Below are the code and all the weights of a small trained network. Each question names an input and a target symbol and asks about switching units off, where a switched-off unit gives its printed mean instead of its output.

import numpy as np


def w(rows, s, z=0):
    codes = np.array(rows[::2]) - 128.0
    scale = np.full(codes.shape[1], s)
    scale[-1] = z or s
    return codes * scale


def f(y):
    return np.maximum(y, 0)


def softmax(a):
    e = np.exp(a - a.max(-1, keepdims=True))
    return e / e.sum(-1, keepdims=True)


def log_softmax(a):
    a = a - a.max(-1, keepdims=True)
    return a - np.log(np.exp(a).sum(-1, keepdims=True))


def net(x, mask):
    ids = ['ελμξστ'.index(c) for c in x.split()]
    T = len(ids)
    res = E[ids] + P[:T]
    r = res
    for j in range(3):
        rows = slice(3 * j, 3 * j + 3)
        q, k, v = (r @ M[0][rows].T for M in (Q, K, V))
        z = softmax(np.where(np.tri(T) > 0, q @ k.T / 3**0.5, -1e9)) @ v
        o = O[0][rows]
        res = res + np.where(mask[j], z, o[:, -1]) @ o[:, :-1]
    y = f(res @ A[0][:, :-1].T + A[0][:, -1])
    res = res + np.where(mask[3:15], y, B[0][:, -1]) @ B[0][:, :-1]
    return log_softmax(res[-1] @ U[:, :-1].T + U[:, -1])


Q, K, V, O, A, B = {}, {}, {}, {}, {}, {}
E = w([
[93,75,126],'ε',
[107,2,157],'λ',
[162,103,120],'μ',
[60,139,63],'ξ',
[112,164,213],'σ',
[139,79,85],'τ',
],0.0091)
P = w([
[183,45,133],'0',
[1,54,116],'1',
[10,77,137],'2',
[180,170,117],'3',
[167,153,97],'4',
[98,182,107],'5',
],0.0089)
Q[0] = w([
[154,116,83],'H1',
[34,139,159],'H1',
[65,111,177],'H1',
[114,252,116],'H2',
[144,117,55],'H2',
[155,204,115],'H2',
[171,245,111],'H3',
[44,155,150],'H3',
[224,102,167],'H3',
],0.011)
K[0] = w([
[99,184,69],'H1',
[249,153,161],'H1',
[167,125,114],'H1',
[79,116,132],'H2',
[95,152,117],'H2',
[114,129,126],'H2',
[135,195,161],'H3',
[124,208,136],'H3',
[77,47,134],'H3',
],0.015)
V[0] = w([
[176,133,254],'H1',
[85,123,119],'H1',
[73,170,153],'H1',
[192,175,44],'H2',
[72,172,45],'H2',
[135,147,39],'H2',
[106,139,207],'H3',
[116,118,191],'H3',
[84,199,136],'H3',
],0.0097)
O[0] = w([
[254,104,51,141],'H1',
[129,157,136,145],'H1',
[90,255,62,97],'H1',
[93,200,170,4],'H2',
[84,147,112,97],'H2',
[103,156,201,81],'H2',
[162,124,20,149],'H3',
[160,91,71,160],'H3',
[166,125,73,87],'H3',
],0.0081,0.0046)
A[0] = w([
[129,65,96,124],'N1',
[167,118,169,123],'N2',
[181,114,153,166],'N3',
[64,69,238,206],'N4',
[230,189,137,86],'N5',
[68,125,63,71],'N6',
[111,70,73,140],'N7',
[70,96,142,73],'N8',
[132,92,83,4],'N9',
[118,145,86,186],'N10',
[124,2,135,125],'N11',
[223,134,125,101],'N12',
],0.012,0.0032)
B[0] = w([
[246,179,194,196],'N1',
[91,234,191,142],'N2',
[54,210,229,157],'N3',
[15,173,101,213],'N4',
[95,108,84,147],'N5',
[205,66,159,158],'N6',
[172,50,135,202],'N7',
[173,222,174,163],'N8',
[168,80,68,157],'N9',
[140,45,253,152],'N10',
[174,234,124,249],'N11',
[134,218,37,162],'N12',
],0.0053,0.012)
U = w([
[141,85,59,86],'ε',
[224,101,85,254],'λ',
[73,140,25,142],'μ',
[254,96,22,96],'ξ',
[130,48,198,122],'σ',
[184,130,133,57],'τ',
],0.0099,0.0032)

Each question gives the input, a string of symbols that net reads in full, and the target symbol t.
The units are the heads (3 rows each of Q, K, V and O) and the neurons (one row each of A and B). Each row of codes is followed by its name. A weight is (code - 128) times the scale printed after its matrix; where a second scale follows, it is the last column's (O, A, B and U).
mask holds one flag per unit, heads first, then neurons. A switched-off unit (its flag False) gives its mean, the last column of its rows in O or B, instead of its output. The means were averaged over made-up inputs and are rounded, as every weight is.
A unit's drop is (log p(t) with every unit on - log p(t) with that unit switched off) / (log p(t) with every unit on - log p(t) with every unit switched off).
The circuit of an input: a set's keep is (log p(t) with only the set's units on - log p(t) with every unit switched off) / (log p(t) with every unit on - log p(t) with every unit switched off). Starting from the 12 units with the biggest drops (on a tie, the unit counted first), units are removed one at a time, each time the one whose removal leaves the highest keep (on an exact tie, the one counted first), for as long as the keep stays at least 0.8.
units of the circuit, in order: the units of the circuit, biggest drop first
unit that matters most: the unit with the biggest drop
top k neurons: the k neurons with the biggest drops, biggest first
which heads matter: for each layer, one digit per head in row order, 1 if its drop is at least 0.15 and else 0, layers parted by /
drop of u: that unit's drop, to one decimal
input ξ τ λ, target μ: units of the circuit, in order => [N4, H1]
input ξ τ τ, target μ: unit that matters most => N4
input σ ξ τ μ, target μ: units of the circuit, in order => [H1, N1]
input ε σ σ σ σ ε, target ξ: units of the circuit, in order => [H3, H1, N4]
input σ μ τ, target ξ: which heads matter => 100
input ξ μ μ, target μ: units of the circuit, in order => [N4, H1, H2]
input τ ξ ξ ξ, target μ: which heads matter => 111
input σ σ τ σ σ ξ, target ξ: which heads matter => 101
input ξ ε ε, target μ: top 2 neurons => [N4, N10]
input σ σ ξ, target ξ: which heads matter => 100
input ξ σ σ, target μ: top 4 neurons => [N4, N1, N10, N7]
input σ σ σ, target ξ: drop of H1 => 0.2
input σ σ μ, target ξ: drop of N4 => 0.0
input σ ξ σ, target ξ: drop of N8 => 0.0
